Below is a small trained network, with its code and all its weights. Each question gives an input and a target symbol and asks what happens when units are switched off, that is, made to give their printed mean instead of their output.

import numpy as np


def w(rows, s, z=0):
    codes = np.array(rows[::2]) - 128.0
    scale = np.full(codes.shape[1], s)
    scale[-1] = z or s
    return codes * scale


def softmax(a):
    e = np.exp(a - a.max(-1, keepdims=True))
    return e / e.sum(-1, keepdims=True)


def log_softmax(a):
    a = a - a.max(-1, keepdims=True)
    return a - np.log(np.exp(a).sum(-1, keepdims=True))


def net(x, mask):
    ids = ['ζηθλξπ'.index(c) for c in x.split()]
    T = len(ids)
    res = E[ids] + P[:T]
    u = 0
    for l in range(3):
        r = res
        for j in range(3):
            rows = slice(2 * j, 2 * j + 2)
            q, k, v = (r @ M[l][rows].T for M in (Q, K, V))
            z = softmax(np.where(np.tri(T) > 0, q @ k.T / 2**0.5, -1e9)) @ v
            o = O[l][rows]
            res = res + np.where(mask[u + j], z, o[:, -1]) @ o[:, :-1]
        u += 3
    return log_softmax(res[-1] @ U[:, :-1].T + U[:, -1])


Q, K, V, O = {}, {}, {}, {}
E = w([
[1,57,129,165,117],'ζ',
[68,62,133,88,92],'η',
[59,177,88,183,63],'θ',
[109,175,169,167,234],'λ',
[204,163,130,220,67],'ξ',
[9,195,79,65,159],'π',
],0.0081)
P = w([
[123,89,14,149,149],'0',
[125,108,31,164,142],'1',
[128,125,51,164,136],'2',
[124,141,77,157,131],'3',
[118,152,98,154,125],'4',
[118,167,119,149,118],'5',
[116,180,140,140,111],'6',
[111,189,161,134,106],'7',
[109,198,181,131,100],'8',
[106,210,199,125,94],'9',
[102,218,221,120,89],'10',
[101,227,234,111,88],'11',
[99,236,253,105,79],'12',
],0.0049)
Q[0] = w([
[110,141,82,160,5],'L0H0',
[226,162,120,93,123],'L0H0',
[135,59,136,120,159],'L0H1',
[84,140,154,184,117],'L0H1',
[102,184,160,185,136],'L0H2',
[147,146,178,95,159],'L0H2',
],0.024)
K[0] = w([
[149,188,100,175,5],'L0H0',
[134,40,136,104,64],'L0H0',
[105,59,144,104,95],'L0H1',
[120,121,157,173,200],'L0H1',
[122,171,194,136,168],'L0H2',
[114,65,126,132,172],'L0H2',
],0.023)
V[0] = w([
[80,25,159,69,90],'L0H0',
[102,199,57,197,180],'L0H0',
[79,167,157,211,123],'L0H1',
[152,44,199,121,254],'L0H1',
[163,70,140,128,233],'L0H2',
[62,21,191,188,126],'L0H2',
],0.0094)
O[0] = w([
[85,76,148,227,179,31],'L0H0',
[185,141,194,32,119,254],'L0H0',
[115,207,174,136,96,210],'L0H1',
[230,96,136,1,66,92],'L0H1',
[144,120,165,164,227,85],'L0H2',
[21,112,209,196,160,129],'L0H2',
],0.0061,0.0059)
Q[1] = w([
[133,102,95,151,164],'L1H0',
[50,114,86,152,134],'L1H0',
[100,77,72,131,124],'L1H1',
[177,54,141,203,48],'L1H1',
[199,138,140,86,4],'L1H2',
[141,155,65,193,170],'L1H2',
],0.024)
K[1] = w([
[136,122,80,159,96],'L1H0',
[43,115,88,97,68],'L1H0',
[101,89,71,115,126],'L1H1',
[200,101,90,244,120],'L1H1',
[253,180,220,211,120],'L1H2',
[113,100,53,125,79],'L1H2',
],0.024)
V[1] = w([
[158,137,145,154,52],'L1H0',
[195,162,242,114,173],'L1H0',
[168,172,111,154,84],'L1H1',
[63,143,128,85,10],'L1H1',
[173,126,195,136,110],'L1H2',
[157,172,127,177,151],'L1H2',
],0.011)
O[1] = w([
[74,88,82,130,137,110],'L1H0',
[1,136,210,179,146,221],'L1H0',
[149,146,189,139,170,168],'L1H1',
[204,156,176,10,87,254],'L1H1',
[166,131,195,141,118,171],'L1H2',
[186,167,134,134,84,182],'L1H2',
],0.0068,0.0067)
Q[2] = w([
[44,212,244,148,149],'L2H0',
[112,127,178,200,254],'L2H0',
[137,254,177,30,42],'L2H1',
[104,181,213,41,171],'L2H1',
[177,111,38,219,245],'L2H2',
[25,95,43,80,209],'L2H2',
],0.019)
K[2] = w([
[32,145,182,109,106],'L2H0',
[121,86,159,122,4],'L2H0',
[84,199,151,102,137],'L2H1',
[115,144,191,177,99],'L2H1',
[146,111,100,109,212],'L2H2',
[139,81,13,130,63],'L2H2',
],0.025)
V[2] = w([
[76,181,92,144,186],'L2H0',
[156,163,127,192,168],'L2H0',
[65,26,150,39,87],'L2H1',
[134,144,129,54,251],'L2H1',
[99,163,158,238,103],'L2H2',
[25,191,79,86,129],'L2H2',
],0.023)
O[2] = w([
[108,147,125,78,173,251],'L2H0',
[127,111,80,107,131,48],'L2H0',
[48,112,101,38,157,38],'L2H1',
[149,154,162,128,255,133],'L2H1',
[167,125,45,126,161,255],'L2H2',
[75,193,119,196,126,176],'L2H2',
],0.019,0.0077)
U = w([
[82,183,188,144,77,1],'ζ',
[60,2,194,100,173,194],'η',
[75,159,42,57,169,115],'θ',
[159,200,192,64,251,154],'λ',
[237,107,138,73,152,186],'ξ',
[112,117,93,222,215,76],'π',
],0.0033,0.0059)

Each question gives the input, a string of symbols that net reads in full, and the target symbol t.
The units are the heads (2 rows each of Q, K, V and O). Each row of codes is followed by its name. A weight is (code - 128) times the scale printed after its matrix; where a second scale follows, it is the last column's (O and U).
mask holds one flag per head, layer by layer. A switched-off head (its flag False) gives its mean, the last column of its rows in O, instead of its output. The means were averaged over made-up inputs and are rounded, as every weight is.
A unit's drop is (log p(t) with every unit on - log p(t) with that unit switched off) / (log p(t) with every unit on - log p(t) with every unit switched off).
The circuit of an input: a set's keep is (log p(t) with only the set's units on - log p(t) with every unit switched off) / (log p(t) with every unit on - log p(t) with every unit switched off). Starting from all 9 units, units are removed one at a time, each time the one whose removal leaves the highest keep (on an exact tie, the one counted first), for as long as the keep stays at least 0.8.
circuit, biggest first: the units of the circuit, biggest drop first
most important unit: the unit with the biggest drop
heads that matter: for each layer, one digit per head in row order, 1 if its drop is at least 0.15 and else 0, layers parted by /
input θ ξ θ θ, target ξ: most important unit -> L1H0
input θ ξ ζ π θ π λ ξ ζ π, target ξ: heads that matter -> 000 / 111 / 011
input ζ π θ, target λ: heads that matter -> 000 / 101 / 010
input λ θ ξ θ ζ η θ ζ, target θ: circuit, biggest first -> (L0H2 L2H1 L1H1 L2H0)
input π θ π η θ θ θ θ λ ξ λ, target ξ: circuit, biggest first -> (L1H1 L2H2)
input π λ λ ξ ζ ζ ξ λ ξ η, target ξ: circuit, biggest first -> (L2H2 L1H2)
input ξ η θ ξ ξ λ θ θ θ ξ η θ η, target θ: circuit, biggest first -> (L1H1 L2H1 L2H0 L0H2)
input ξ ζ λ λ θ θ ζ, target ζ: heads that matter -> 110 / 100 / 110
input η ζ θ ζ η, target ζ: heads that matter -> 010 / 100 / 001
input θ ζ ζ η ζ, target η: heads that matter -> 001 / 110 / 011
input θ π λ π θ π ζ θ η λ, target π: heads that matter -> 011 / 110 / 101
input η θ λ η, target λ: circuit, biggest first -> (L2H1 L1H2)
input ζ θ η λ λ ζ θ, target π: circuit, biggest first -> (L2H2 L1H1)
input ζ ζ ζ, target θ: circuit, biggest first -> (L2H1)
input θ λ λ, target π: circuit, biggest first -> (L1H1 L2H2)
input λ λ π η θ λ ζ λ ζ ξ λ θ ξ, target ξ: circuit, biggest first -> (L2H2 L1H2)
input ζ θ ζ θ θ η ζ ζ, target η: circuit, biggest first -> (L1H0 L2H1 L2H2)
input θ θ ξ λ η ζ λ θ θ, target π: circuit, biggest first -> (L2H2 L1H0)
input π η ξ, target λ: heads that matter -> 010 / 001 / 010
input ξ ξ π ξ θ ζ ξ ξ λ λ η, target π: most important unit -> L1H0
input λ π η π ξ, target ξ: heads that matter -> 000 / 110 / 011
input ζ ξ θ ζ, target ξ: heads that matter -> 000 / 110 / 001
